Facts:
[K705 K698 K534 K971 K710 K608 K162 K486 K88 K895 K644 K309 K768 K811 K670 K579 K200 K434 K917 K10 K305 K667 K820 K331 K505 K571 K22 K110 K941 K835 K651 K906 K348 K392 K308 K562 K804 K526 K529 K476 K539 K174 K77 K23 K939 K205 K16 K901] plotu a
[K584 K457 K96 K634 K491 K405 K477 K106 K953 K489 K120 K556 K842 K909 K682 K383 K21 K381 K51 K514 K26 K827 K602 K995] plotu b
[K99 K403 K475 K565 K419 K478 K688 K929 K949 K236 K739 K620 K181 K17 K873 K61 K907 K686 K596 K360 K932 K262 K680 K338 K776] plotu c
K705 flosuk [K262 K88]
K584 flosuk [K477 K651 K634]
K457 flosuk [K106]
K698 flosuk [K906 K120]
K534 flosuk [K932]
K971 flosuk [K21]
K403 flosuk [K477]
K96 flosuk [K381 K739]
K710 flosuk [K174 K909 K403]
K162 flosuk [K381]
K486 flosuk [K477 K634]
K491 flosuk [K486 K827]
K565 flosuk [K403]
K419 flosuk [K477 K99]
K88 flosuk [K477]
K895 flosuk [K61 K491]
K644 flosuk [K106 K514]
K309 flosuk [K200]
K405 flosuk [K486 K475]
K768 flosuk [K22 K205]
K811 flosuk [K634 K584]
K478 flosuk [K682]
K688 flosuk [K477]
K477 flosuk [K539]
K106 flosuk [K403]
K579 flosuk [K571 K804]
K929 flosuk [K403 K434]
K200 flosuk [K99 K22 K917]
K434 flosuk [K539]
K917 flosuk [K403]
K120 flosuk [K907]
K236 flosuk [K383 K331]
K10 flosuk [K584]
K820 flosuk [K634 K584]
K505 flosuk [K571]
K556 flosuk [K305]
K571 flosuk [K634]
K739 flosuk [K917]
K110 flosuk [K486 K909]
K941 flosuk [K489 K21]
K620 flosuk [K953 K457 K608]
K909 flosuk [K539 K932 K584]
K682 flosuk [K776]
K181 flosuk [K99 K110]
K383 flosuk [K526 K405 K331]
K17 flosuk [K909 K539 K205]
K873 flosuk [K348]
K348 flosuk [K22 K917]
K392 flosuk [K682]
K308 flosuk [K331 K26]
K381 flosuk [K477 K949 K565]
K51 flosuk [K21]
K562 flosuk [K906]
K907 flosuk [K811]
K526 flosuk [K381 K895 K907 K596]
K529 flosuk [K10 K820]
K476 flosuk [K305 K21]
K514 flosuk [K811 K827]
K360 flosuk [K667 K205]
K932 flosuk [K539 K634]
K26 flosuk [K932]
K174 flosuk [K584]
K77 flosuk [K584 K804]
K680 flosuk [K61]
K23 flosuk [K565]
K338 flosuk [K305]
K939 flosuk [K529]
K827 flosuk [K651 K932 K475]
K205 flosuk [K906]
K602 flosuk [K381]
K16 flosuk [K768 K305 K929 K670]
K995 flosuk [K827 K110]
K901 flosuk [K10 K22]

Known rows:
[ -2  -2  -7   7   3   9  -6 -11   2  -6   8  -7  -4   2   0  -3   3   0
   6   1 -12   4   4   3   2   0  -4  -5  -3   7   8  -1  -3   1   3  -9
  -5   5] : K949
[ -4  10  -2  -8   7  -2   5   8 -13  -9  -1   8  11 -14 -12  -3  -7  -6
   1   4   9   7   4 -15  -5   6   6   5   5   1   7  -6  -7   2   4   1
 -20   2] : K820
[  0   3  -4   7   1   7 -11  -8   0  -8   7  -3  -3  -5   0  -1   6   1
   8   3 -13   7   0   1   4  -1  -4  -5  -4   7   7  -1 -10   2   0  -9
  -2  12] : K99
[-1 10  1 -5  1 -5  1  3 -2  0  6  5  7 -8 -5 -3 -4 -7  4  2 -1  3 13  4
 -3  3  6 -3  5  5  3 -2  3  4  1  4 -5  1] : K579
[ -2   4   4   0  -5 -15  -5  -1  -2  -1  13   5  12  -6  -7  -6   0  -3
   4  -2 -20  -3  11   2  -4   4   6  -6   2   6   1  -3  15  -3   4   7
   1   7] : K562
[  0  17   4 -19   4   9   2   2   8  -8   2  -5   5 -15   1  11   8 -14
  11 -17  -2 -17   6  -5   2   5  -7   6 -12   3   2  -5   5  10  11   6
   2  12] : K917
[ -2   2   3   3  -1  -8  -2  -5  -7  -6  10   1   4   6  -1  -1   1   3
   6  -4 -15  -4   3   4  -4   7  -8  -5   4   7   4  -1   7  -2   1  -2
   5   7] : K360
[ 2  6  2 -9  1  1 -2  2 -2  0  1  2  1 -4 -5  1 -4 -2  6  3  9 13 18  6
 -6  8  8 -9  7  3  4  0  0  7  2  2 -2 -5] : K941
[ -6  -1  -3  -9   8  13   0  -6   2  -7  -8 -27  14 -15   7  10   8 -16
   7  -7   7 -16 -18   2  -6  10  -8  10 -14  13   7   1  11   2  10   3
  11  13] : K403
[  1   6   2  -1   2  -4  -1  -2  -6  -6   7   4  -1   2   2   4  -1   3
   7  -3  -1  -2   0   4  -3   6 -11  -3   1   5   3  -3  -3   4  -3  -4
   2   8] : K873
[ -1   7   1  -5   6  -5   0   1  -5  -4   3   4  10  -3  -8   1   0   1
   3  -2  -4   9   5 -11  -5   8  11   3  -2   0   5  -7   0   2   6   1
 -12  -1] : K77
[ 2  4  0 -1  6  1  0  1 -5 -2 -2  0 -8  6 -6  3 -1 -3  2 -3 34 -3 13  4
 -4 10 -3 -9 16  0  3  2 -3  2  2 -1  6 -3] : K556
[ -1   6  -4   2   1   7  -8  -4   3  -4   7  -2   1  -9  -8  -5   5  -4
   5   3 -14  10  15  -3   3  -2  11  -6  -1   3   7  -2   1   1   6  -1
 -10   2] : K804
[  0   5  -4   5   3   7  -8  -8   5   1  11  -4  -1  -2  -7  -6   4  -2
   4   2 -17  15  12   0   3  -2  13  -6  -2   3   5  -3   1   2   6  -3
 -12  -1] : K331
[  2  15   1   7  18  -4  13   0  -7   7  11  -6 -14  20  -6   3   3  -5
   2 -29  23   2   7  10   0   9  18  -8  12  -3   1   2  -1   4   2  -2
  -1  -1] : K26
[ -5  11 -10   4   7  15   0   4  -6 -11   2  -2  -4 -18 -11 -11  -1 -16
  -2   2  20  -7   7   2   8  -4   3  -5  16   4  10   4 -15  -2   0  -5
  -8   2] : K634
[ -2  14   3  10   7  -8  -5   3  -6   6  -2  -4 -10   1  -6  -4   3  -2
  -6  -4  11  10 -13  14  -5   1  13  -4  -2  -1   1 -10  -3  -2   2  -2
  11   2] : K491
[ 2  7  2 -2  1 -6  0  0 -1  3  6  4  5 -1 -5  1 -2 -2  4 -4 -1  9 11  2
 -6  7  8 -6  2  3  3 -4  6  4  3  3 -2  0] : K392
[ 3  4 -4 -3  6 -6  5 -3  5 10  9  3 13  3  0 -2 -9 -7  3  2  7  6 10  4
 -8  3  5  0  6  6  3 -4 10  7  2  1 -8 -1] : K162

Rows:
No name comes twice in this set of rows, the named rows included.
[ -6  13  -3  -4   3  -2  10  13 -11  -4   4   9  14 -14 -11  -9 -11 -10
  -2   4  -7   3   5  -8  -5   3   2   5   6   4   8  -6  -7   3   6   1
 -20  -2] -> K811
[ -5   4   4  -5   3   7   5  -3  -1  -5   4 -19  -3   6   0   8   9   1
  10 -16  -6 -11   0   1  -3  12 -13   0  -7   3   5   0   5   4  11  -1
  10   6] -> K929
[  2  -1 -10   7  24  -5  -2 -14  -4   2  -5 -14  22  -4   3   5   2 -23
   0 -18  50  -6 -15   8  -7  11  30  -1  10  12   4   7  18  -3  -6   6
   1  15] -> K477
[ -4   6  -9   0  17  -1   3   2 -16 -14 -10   4  18  -8 -11   0  -2 -12
  -5  -3  38   0 -17 -24  -8  10   9   9  10   0   8  -8  -9  -2   3  -2
 -13   7] -> K584
[  3   0  -4   0   5  17  -7  -5  -1  -8  -7  -3 -15   0 -10  -1   3  -1
   4   6  36   8  21   4   1   7   1 -17  19   0   6   6 -12   2   2  -4
   4  -5] -> K21
[ -6   8   1 -10   5  17   7   1   4  -6  -3 -20  -5   1  -7   6  13 -10
   4 -22  12 -24   1  -4  -1  11 -13   4   0  -1   5  -1   6   2  20   3
  16   0] -> K106
[  2   3  -1  -4  -2  11 -11  -3   3  -5   2  -3  -5  -8  -8  -2   3   2
   7   8   2  16  25   4   1   4  12 -13   6   3   6   3  -6   4   4   0
  -5  -5] -> K305
[  0  10   2   1   2 -10  -2   1   2   9   6   1   4  -3  -4  -2  -2  -1
   1  -1 -14  14   3   7  -5   2   8  -2  -4   2   2  -8   6   4   6   1
  -4  -3] -> K895
[  2   3  -6   0   4  -8   9  -2   8  17  15   6  15  10   1  -5 -12  -7
   0   5   0   6  10   7  -7   1  -3   1  12   5   2  -5  15   7   2   0
 -10  -5] -> K526
[  1  12   2  12  25 -11   9  -6 -16   1   9  -6  -1  24  -9   6   9   1
   1 -37  25   5  -4  -7  -3  16  30  -2   9  -5   2  -1   3   0   4  -1
  -7   4] -> K909
[ -3   9   3  -4   0  -4   2   4   0   2   5  -4   3  -4  -7   0   2  -2
   3  -5 -10   4  10   3  -4   6   7  -3  -4   3   3  -4   7   3   9   4
   0   1] -> K644
[ -2   5  -4   4   5  -5   9   1   0   3  14   3   5   9  -5  -9  -6  -9
  -2  -2  15 -15  11   4  -4   4 -16  -4  22   2   2  -1  11   0   4  -1
   4  -2] -> K120
[ -1  18   3  13  13  -7   3   4  -8   9   6  -9 -17  10  -8  -2   6   0
  -4 -23   8  10  -8  14  -1   2  18  -5   0  -4   2  -7  -8   3   6  -4
   3  -1] -> K827

The same things again, as new rows of numbers:
Known rows:
[  5  -4  11   1  30  10   4  -1  -2  -2   7  -2   6  -2  -1  11   1   1
  -3  -4   0  10   0  12  11  -1  -7  -2   6  -8  -4  -5  -3   2  -3  -2
 -19] : K381
[ 18  26  -4  -1  20   4  -1  -1  -1  -5   8  -2  -4   0  -3  11  -3   1
  -3  -5   1  -2  -1   7  -7  -1  -3  -2  15 -12   2  -3  -1  10  -1  -4
  13] : K477
[-2 -4 -3  0 -3 -1 -1  0 -1 -2 -2 -2 -1 -1 -2 -1  0 -3 -1 -2  0 -1  0 -2
 -3  1  3 -1  0  1 -1  0 -1 -5  1 -3  4] : K505
[ -2  -3  -4  -1  -2 -14  -2   4   4   1  -2  -2  -4  -1  -3   1  -2  -2
  10  -4   0  -2  -1  -3  -4   2   6  -2  16   9  -5   2  -2  -6   7  10
  11] : K571
[-1 -3 -4 -1  2 -8 -2  2  3 -1  5 -1 -4 -1 -2  2 -1 -3  5  1  0 -1 -1 -1
  4 -2 -5 -2 14  2 -4  3 -1 -4  3 -4 -9] : K634
[ 0 -5 -3  1 -2  4 -1 -1 -1  6  1  2  1 -1  0 -1  0 -2 -2 -2 -1  2 -1 -2
  9  0  0  0 -6  5  0  3 -1  7 -3 -5 -6] : K99
[ 1 -4  2  2  2 -1  0 -1  0  5  0  3  1 -1  0 -2 -1  4  0 -4 -1  1  0 -2
  6  0 -3  0 -4  3 -2  1 -2  9 -3 -4  1] : K181
[-2  1  0  0 -3 -1  0 -1 -1 -3 -2 -2  1 -1  0 -1  0 -3 -2 -3  0 -2  1 -2
 -8 -1  1  1 -6 -2 -2 -2 -1 -5  1 -3  3] : K644
[-3  0  4  0 -3  1 -1 -1 -2 -2 -2  0  2 -2  1 -1  1 -3 -2 -3  0 -1  2 -3
 -6  1  0  1 -6  1 -3 -2 -1 -3  1 -4  7] : K768
[  7  37  -3   0  -5  -3  -1  -1  -1  -4  -2   0  -4   1  -2  -2  -3  -2
  -2  -5   0  -3   0  -3  -9  -1  13   8   3 -10  12  -2   6   4   4  -4
  39] : K434
[ 0 -4 -2  1 -2  0 -1 -1  0  5  0  3  0  0  0 -1  0  1  0 -4 -1  1  0 -2
  6 -1 -1  1 -6  5 -2  1 -1  7 -3 -5 -1] : K478
[-1 -6 -4  0 -2  3 -1  0 -1  7  1  3  0  1  1 -2  0 -2 -1  0  0  0 -1 -3
 10  0  2  1 -7  4  1  3 -1  6 -3 -6 -6] : K776
[ -3  -4  -5  -1  -3 -12  -1   3   5   0  -3  -2  -4  -1  -3  -1   1  -2
   9   2   0  -2  -1  -3  -6   0   5  -1   9  12  -4   1  -1  -6   6  12
   5] : K77
[-2 -2 -3  0 -4  6 -1  0 -2 -2 -2 -3  0 -1  0 -1  0 -4 -3  2  0 -2  0 -2
 -1  1  5  0 -5  0 -2  1 -1 -5  0 -5  1] : K667
[-1 -3 11 -1  5 -2 -2 -1 -2  0  2  4  2 -1  3 -1 -1  4 -2 -4  0 -2  0  5
  0 -1 -7 -2  6 -3 -4 -1 -1  4  0 -5  2] : K995
[ 7 15 -3  0 -4 -6 -1 -1  1 -2 -1  6 -4  0 -1 -1 -3  8  1 -5 -1 -3 -1 -2
 -7 -1  5  6  0 -9  5  1  2 15 -3 -5 30] : K17
[ -3  -4  -5  -1  -4 -13  -2   3  10   0  -2  -2  -4  -2  -3  -2   1   0
  14   2   0  -2   0  -3  -7  -1   5  -1  14  15  -4   1   0  -6   9  27
   8] : K174
[  0  -4  -4  -1  -4  10  -2   1  -1  -3   6  -2   0  10   4   0   1  -4
  -3  22   1  -1  -1   4   9  -2  -2  -2  -4  -3   2   3  -1  -5  -2  -8
 -19] : K21
[ 0 -4 15  0 12 -5 -2 -1 -2  4  2  4  3 -1  2 -1 -1  7  0 -5 -1 -2  0  5
  0 -1 -7 -2  8 -3 -5 -1 -1  6  1 -4  3] : K491

Rows:
No name comes twice in this set of rows, the named rows included.
[-2 -5  4  0  4 -9 -1 -1  3 14 -1  5  0 -2 -2 -1  2  8  7 -4 -1  4 -1 -2
  8  1 -6 -1  0 15 -4  2 -2  7 -2  1  1] -> K907
[ 0 20 -2  0 -4 -8 -1  0 -1 -3 -3  2 -4 -1 -2 -1 -2  2  2 -4  0 -3  0 -2
 -8  2  7  5  4 -8 -2  0  3  3  5 -4 36] -> K534
[ 3 -2 -4  0 21 -5  4  1 -1 -3 -1 -3 -4 -2 -3 11 -2 -1  3 -4  1  1 -1 -2
  0  5  3 -2 18 -8 -3 -2 -3 -3  3 19  7] -> K486
[ 12   9  -4   1  11   6  15  -1   2  -5   6  -3   1  -1  -3   7  -2   6
  -3  -3   3  12  -1   6  -2  -1  -5   1  -8 -10  21  -5  -2   1  -3  37
 -17] -> K403
[-2  8  4  0 -3 -4 -1  0 -1 -2 -3  1 -2 -1 -1 -1 -2  2  0 -4  0 -2  1 -2
 -8  4  1  1  3 -7 -2 -2 -1  2  4 -3 21] -> K110
[-2 19  6 -1 -6 -1  8 -1 -1 -5 -2 -2  4 -2  2 -2  2  5 -3  9  2  4  9  8
 -9 -2 -6  5 -9 -9 11 -5 14 -7 -2 34 -8] -> K917
[ 10  -4  -4   3  24   5  10  -1  -1  -3   6  -2  -2  -1  -3  12  -2   1
  -2  -4   0   8  -1  -1  11  -1  -2  -1   3  -9   4  -1  -3   8  -3   8
 -10] -> K688

Now the same things, written a new way:
Known rows:
[-19   4  -8 -15  -1  20  -5   8   3  -2  15   4   8  10   9] : K457
[ 3 12  5 10  4 -3 -8  5 -8  0  3  0 -8 -7  2] : K971
[-14 -15  -8   6  -6  16 -27   7   3  10   3   4  11   3  10] : K21
[-11  -5  -4  -5  -7  20 -13   4   2   3   3   8   9   6   4] : K51
[-13 -16 -13  13  13 -10  -8  -6   0   6  -7   5  -1  12  -5] : K475
[ 7  9  7  0  2 -1 -1  0 -8 -6  2 -2 -7 -9  0] : K939
[ -5   0   5  -6 -21  24   1   4  -3   5  -5   9   7  16  -6] : K602
[ 11   3  15  -3  -4  -2   3 -10 -11 -11   4 -10  -8 -16  -2] : K901
[  5 -11  18  11  -5  -2  -8 -14  -9  -6   8 -12  -6 -24  -2] : K22
[  6  -3  25  -5  -8   3  11 -19 -13 -16  14 -17  -9 -18  -9] : K200
[  6   7  12   3  -1  -1   3  -4  -9  -8   5  -5  -6 -13  -2] : K309
[ -5 -13  -4   6  -8 -14  26  -4   2  13 -11  -6   6  20  -7] : K419
[-13 -12  -9   2   9  -8   0  -8  -7   1  -4   2  -2  17  -8] : K338
[ 26 -14 -18 -45 -21  -4   7  14  16  13 -22  -9  20   1  24] : K584
[11 24  6  3  6  0  5  2  6 -7 -3 11 -7 -4 -8] : K110
[ 6 13  8  5  6 -1 -2  4 -2 -5  2  4 -7 -9 -3] : K308
[-31  -3 -16  -7  19 -10  22   0   1   0  22  -9   2  16   2] : K929
[  6  -4  13  17  -2  -4 -13  -8  -5  -1   1  -5  -4 -18  -2] : K906
[-14 -21 -12  12   8 -11  -8  -6  -4   5  -5  -3   0  11  -4] : K776

Rows:
No name comes twice in this set of rows, the named rows included.
[-33   1 -17 -10  13 -14  29  10 -10   6  27 -14   3  24   6] -> K565
[ 20   6   1 -15   0 -10  -4   4  -6  -5  -6  -7  -5 -15   8] -> K77
[ -6  17 -10 -11   9  22 -10   6  25  -9  -3  28   7  11  -2] -> K827
[ 10   1  25   6  -8   3   4 -18  -4 -14   2  -4  -7 -16 -14] -> K205
[ 24   9  -8 -13   2 -14  -6  11   0   3 -13  -3  -4 -11  12] -> K571
[ -8 -14  -2   2  10  -9  19 -21  20  -8  -5   4   4   7 -14] -> K17
[ -7   6  -4 -10  -3  24  -7   3  10  -3   1  17   6  11  -3] -> K995
[ 8  9  7  9 -2 -5  1  5 -6  2  2 -3 -5 -9  0] -> K705
[  6 -16 -17 -14  -8   6 -21   9  14  11 -12   2  16  -3  20] -> K634
[ -3  13 -10 -19  -1  25 -10   8   5  -4  -4  20   3  16  -1] -> K514
[  3   9   8   7   4  -1  -5   1  -9  -4   6  -3  -8 -11   0] -> K16
[  6  -1   8  26   6 -11   1  -2  31   2   3   0   8 -26   1] -> K539

